Here is a tiny trained network, its code and every weight. The questions are about switching its units off for an input and a target symbol, where a switched-off unit gives its printed mean instead of its output.

import numpy as np


def w(rows, s, z=0):
    codes = np.array(rows[::2]) - 128.0
    scale = np.full(codes.shape[1], s)
    scale[-1] = z or s
    return codes * scale


def softmax(a):
    e = np.exp(a - a.max(-1, keepdims=True))
    return e / e.sum(-1, keepdims=True)


def log_softmax(a):
    a = a - a.max(-1, keepdims=True)
    return a - np.log(np.exp(a).sum(-1, keepdims=True))


def net(x, mask):
    ids = ['γδεμξτω'.index(c) for c in x.split()]
    T = len(ids)
    res = E[ids] + P[:T]
    u = 0
    for l in range(3):
        r = res
        for j in range(3):
            rows = slice(3 * j, 3 * j + 3)
            q, k, v = (r @ M[l][rows].T for M in (Q, K, V))
            z = softmax(np.where(np.tri(T) > 0, q @ k.T / 3**0.5, -1e9)) @ v
            o = O[l][rows]
            res = res + np.where(mask[u + j], z, o[:, -1]) @ o[:, :-1]
        u += 3
    return log_softmax(res[-1] @ U[:, :-1].T + U[:, -1])


Q, K, V, O = {}, {}, {}, {}
E = w([
[251,163,115,183,142,107,138,73,122],'γ',
[40,185,126,149,169,123,179,125,125],'δ',
[143,78,122,76,197,91,111,98,119],'ε',
[108,163,125,81,29,142,130,160,170],'μ',
[117,112,165,161,138,192,107,91,172],'ξ',
[62,139,120,209,109,76,81,93,51],'τ',
[145,126,54,78,96,83,100,134,195],'ω',
],0.014)
P = w([
[118,50,55,134,61,150,229,74,145],'0',
[135,125,82,49,130,210,137,98,52],'1',
[121,131,229,77,95,69,175,36,147],'2',
[95,101,70,185,128,96,89,151,191],'3',
[162,198,86,50,145,205,107,135,16],'4',
[141,163,254,82,137,64,129,73,158],'5',
[93,130,78,199,168,92,51,170,202],'6',
[175,241,104,35,183,193,80,176,8],'7',
[148,194,252,82,162,67,73,118,146],'8',
[90,147,97,199,191,91,3,195,207],'9',
],0.0093)
Q[0] = w([
[143,115,140,113,75,58,166,147,109],'L0H1',
[215,68,120,135,92,115,48,126,134],'L0H1',
[76,86,118,134,89,129,93,200,122],'L0H1',
[162,177,111,83,99,54,132,134,105],'L0H2',
[131,76,59,110,166,131,145,137,152],'L0H2',
[124,99,158,161,132,181,106,113,211],'L0H2',
[152,133,83,24,53,150,209,112,31],'L0H3',
[83,121,193,103,104,43,134,143,229],'L0H3',
[179,168,189,98,183,174,195,122,2],'L0H3',
],0.0096)
K[0] = w([
[130,104,86,151,102,74,171,112,140],'L0H1',
[199,99,133,99,78,67,47,75,147],'L0H1',
[62,130,143,99,76,105,99,125,144],'L0H1',
[121,78,162,140,155,231,116,79,179],'L0H2',
[87,121,141,153,81,125,183,114,107],'L0H2',
[133,160,138,120,159,89,158,181,62],'L0H2',
[122,78,147,100,64,104,217,37,118],'L0H3',
[138,251,198,75,139,93,40,165,122],'L0H3',
[108,94,37,94,13,151,173,117,115],'L0H3',
],0.011)
V[0] = w([
[72,51,3,137,110,77,199,123,100],'L0H1',
[79,162,91,178,136,67,115,130,92],'L0H1',
[147,145,154,90,152,109,135,115,36],'L0H1',
[124,57,200,152,121,197,153,60,69],'L0H2',
[84,114,142,135,174,134,17,133,137],'L0H2',
[164,212,121,71,84,72,105,125,48],'L0H2',
[215,180,109,75,212,77,127,81,83],'L0H3',
[51,191,107,100,100,108,212,172,68],'L0H3',
[76,37,53,55,166,28,148,128,106],'L0H3',
],0.0063)
O[0] = w([
[132,94,147,194,172,227,125,81,182,127],'L0H1',
[151,114,141,134,112,160,53,88,151,112],'L0H1',
[133,141,166,108,94,168,118,152,66,115],'L0H1',
[128,144,221,190,116,181,139,98,105,253],'L0H2',
[134,149,195,96,170,79,63,163,136,128],'L0H2',
[50,155,99,83,92,85,149,123,126,62],'L0H2',
[156,179,145,77,174,81,138,2,157,43],'L0H3',
[124,128,106,134,135,57,236,176,101,55],'L0H3',
[105,36,62,58,117,75,136,84,61,135],'L0H3',
],0.0069,0.0029)
Q[1] = w([
[99,85,203,96,135,110,133,28,104],'L1H1',
[101,135,88,131,91,225,37,124,118],'L1H1',
[69,129,235,187,120,82,124,69,212],'L1H1',
[182,111,32,148,166,105,244,247,73],'L1H2',
[164,151,178,98,32,48,177,112,96],'L1H2',
[51,161,67,190,116,57,104,109,176],'L1H2',
[117,59,105,196,87,34,96,184,214],'L1H3',
[29,152,228,141,167,115,127,69,184],'L1H3',
[52,99,89,131,159,180,91,160,2],'L1H3',
],0.0073)
K[1] = w([
[120,149,173,127,158,139,143,148,87],'L1H1',
[138,102,75,177,99,246,117,125,167],'L1H1',
[124,138,163,97,230,128,64,191,104],'L1H1',
[94,137,148,186,130,152,254,54,121],'L1H2',
[193,161,168,112,66,60,149,116,113],'L1H2',
[58,191,126,148,203,77,86,142,110],'L1H2',
[65,185,158,142,194,52,28,171,57],'L1H3',
[106,146,149,76,135,153,71,215,198],'L1H3',
[56,42,45,161,124,175,152,111,114],'L1H3',
],0.0093)
V[1] = w([
[120,164,130,143,58,124,167,137,104],'L1H1',
[145,104,118,122,188,140,188,119,186],'L1H1',
[73,184,157,92,83,173,175,146,112],'L1H1',
[193,86,176,92,97,100,115,134,152],'L1H2',
[69,154,132,118,163,151,152,131,94],'L1H2',
[166,101,153,197,152,113,159,130,92],'L1H2',
[165,127,104,150,255,114,144,71,149],'L1H3',
[139,178,154,173,84,101,134,101,109],'L1H3',
[174,131,118,83,126,191,186,155,195],'L1H3',
],0.0092)
O[1] = w([
[127,174,79,152,112,139,182,101,131,72],'L1H1',
[170,103,153,114,112,185,124,154,70,242],'L1H1',
[156,186,70,159,255,140,196,78,98,64],'L1H1',
[41,100,81,90,174,191,123,93,118,5],'L1H2',
[189,127,189,116,155,91,142,147,125,103],'L1H2',
[81,136,143,101,23,139,178,173,78,201],'L1H2',
[196,83,124,151,87,62,119,105,100,241],'L1H3',
[166,188,145,103,28,150,116,142,167,148],'L1H3',
[169,65,152,155,208,120,153,172,195,177],'L1H3',
],0.0087,0.0029)
Q[2] = w([
[196,97,56,78,174,189,138,186,94],'L2H1',
[140,104,139,130,173,197,175,94,85],'L2H1',
[103,148,79,254,154,105,131,146,188],'L2H1',
[126,111,146,20,123,82,183,92,80],'L2H2',
[190,91,152,199,115,137,142,78,197],'L2H2',
[52,124,154,126,189,142,120,101,158],'L2H2',
[86,118,90,118,112,81,153,146,218],'L2H3',
[111,125,89,73,111,143,139,164,148],'L2H3',
[200,140,152,83,145,169,148,157,125],'L2H3',
],0.0088)
K[2] = w([
[130,53,69,120,148,176,211,139,145],'L2H1',
[116,49,127,169,91,162,159,52,98],'L2H1',
[110,151,83,205,138,96,90,159,141],'L2H1',
[134,42,113,147,60,163,230,76,100],'L2H2',
[162,139,185,191,128,137,66,105,202],'L2H2',
[93,130,189,145,156,125,149,69,121],'L2H2',
[118,142,205,80,165,87,166,94,254],'L2H3',
[143,125,96,47,159,139,153,136,155],'L2H3',
[169,109,105,106,104,200,181,168,133],'L2H3',
],0.0081)
V[2] = w([
[142,70,247,197,94,180,131,144,57],'L2H1',
[94,79,105,105,132,154,41,121,182],'L2H1',
[182,128,128,61,115,253,104,164,107],'L2H1',
[131,165,154,124,137,87,186,84,203],'L2H2',
[107,130,246,76,160,150,169,69,103],'L2H2',
[135,178,121,70,166,73,118,48,146],'L2H2',
[164,99,33,114,72,125,134,181,135],'L2H3',
[139,211,245,14,177,95,140,36,109],'L2H3',
[73,54,106,145,134,119,162,62,170],'L2H3',
],0.0052)
O[2] = w([
[123,90,30,185,155,171,82,182,247,245],'L2H1',
[85,165,167,90,190,242,162,144,88,152],'L2H1',
[75,188,21,156,147,205,52,63,97,146],'L2H1',
[149,71,192,136,81,149,30,78,103,92],'L2H2',
[168,97,3,211,45,16,22,54,151,123],'L2H2',
[232,124,144,191,91,196,72,128,148,46],'L2H2',
[177,147,209,103,161,179,47,64,96,132],'L2H3',
[111,53,28,217,86,108,122,186,222,69],'L2H3',
[178,177,106,165,54,81,144,96,67,139],'L2H3',
],0.0046,0.011)
U = w([
[223,161,189,155,115,150,78,38,149,69],'γ',
[160,84,163,149,98,40,195,213,168,187],'δ',
[110,91,1,108,158,95,84,52,133,202],'ε',
[125,214,106,134,203,122,195,97,119,23],'μ',
[98,122,98,168,146,213,103,188,198,195],'ξ',
[74,186,95,97,34,138,129,103,72,161],'τ',
[87,73,208,56,150,122,135,124,118,6],'ω',
],0.005,0.0024)

Each question gives the input, a string of symbols that net reads in full, and the target symbol t.
The units are the heads (3 rows each of Q, K, V and O). Each row of codes is followed by its name. A weight is (code - 128) times the scale printed after its matrix; where a second scale follows, it is the last column's (O and U).
mask holds one flag per head, layer by layer. A switched-off head (its flag False) gives its mean, the last column of its rows in O, instead of its output. The means were averaged over made-up inputs and are rounded, as every weight is.
A unit's drop is (log p(t) with every unit on - log p(t) with that unit switched off) / (log p(t) with every unit on - log p(t) with every unit switched off).
The circuit of an input: a set's keep is (log p(t) with only the set's units on - log p(t) with every unit switched off) / (log p(t) with every unit on - log p(t) with every unit switched off). Starting from all 9 units, units are removed one at a time, each time the one whose removal leaves the highest keep (on an exact tie, the one counted first), for as long as the keep stays at least 0.8.
units of the circuit, in order: the units of the circuit, biggest drop first
most important unit: the unit with the biggest drop
heads that matter: for each layer, one digit per head in row order, 1 if its drop is at least 0.15 and else 0, layers parted by /
drop of u: that unit's drop, to one decimal
input δ ξ ξ δ ξ ξ μ ω, target δ: units of the circuit, in order	(L0H3; L1H2; L0H1)
input δ ξ ξ μ ξ δ, target γ: units of the circuit, in order	(L2H2; L0H1)
input ξ ξ ω ω ξ δ μ ξ ω, target γ: most important unit	L0H2
input ξ ξ ξ, target γ: units of the circuit, in order	(L0H3; L2H2; L0H2)
input ε ε ε δ ξ ε μ, target ε: units of the circuit, in order	(L0H3; L1H2)
input ξ ξ ξ τ ξ ξ ξ μ, target ξ: units of the circuit, in order	(L2H1; L0H3; L1H3)
input τ ξ ω μ ξ, target τ: units of the circuit, in order	(L1H3; L0H3; L0H1)
input ε ω δ ε ξ ω μ δ, target ε: units of the circuit, in order	(L0H3; L1H3; L1H2)
input δ ξ τ ξ τ τ ω ω, target δ: units of the circuit, in order	(L0H3; L1H2)
input τ ξ γ γ δ ω ξ τ ω, target ε: units of the circuit, in order	(L1H2; L0H3)
input δ δ τ δ τ τ γ ξ ξ, target γ: units of the circuit, in order	(L0H3; L2H2)
input ω τ ξ τ δ δ γ, target γ: units of the circuit, in order	(L0H3; L2H2; L1H3)
input ξ δ τ γ γ ξ ξ μ ε μ, target ε: units of the circuit, in order	(L0H3; L1H2; L0H2)
input ξ ω τ ξ ξ τ τ ξ δ, target μ: heads that matter	101 / 100 / 000
input ε ξ τ τ ξ ω ξ ξ τ γ, target γ: units of the circuit, in order	(L0H3; L1H3)
input τ τ ξ δ δ, target τ: heads that matter	001 / 001 / 000
input μ δ τ τ τ, target μ: most important unit	L1H1
input ξ ξ γ ξ ξ τ, target δ: units of the circuit, in order	(L2H1; L2H3)
input ξ δ ξ, target μ: units of the circuit, in order	(L1H1; L0H3)
input ω τ τ μ ξ, target ω: most important unit	L0H1
input ξ τ ξ ξ τ τ μ, target τ: heads that matter	000 / 001 / 100
input ξ μ ξ, target ξ: heads that matter	011 / 001 / 100
input ξ ω τ ε ω ξ ξ τ τ ω, target τ: heads that matter	000 / 001 / 100
input δ τ τ μ, target τ: heads that matter	001 / 001 / 000
input ξ ξ δ δ μ, target ξ: drop of L2H1	0.4
input ε τ ξ τ ξ ξ ξ ω ξ, target ε: drop of L0H3	0.1
input ω τ ε, target ω: drop of L0H3	0.3
input τ γ ε ξ ξ ξ τ μ ω ω, target τ: drop of L0H1	0.1
input ε τ τ ξ τ, target ε: most important unit	L0H3
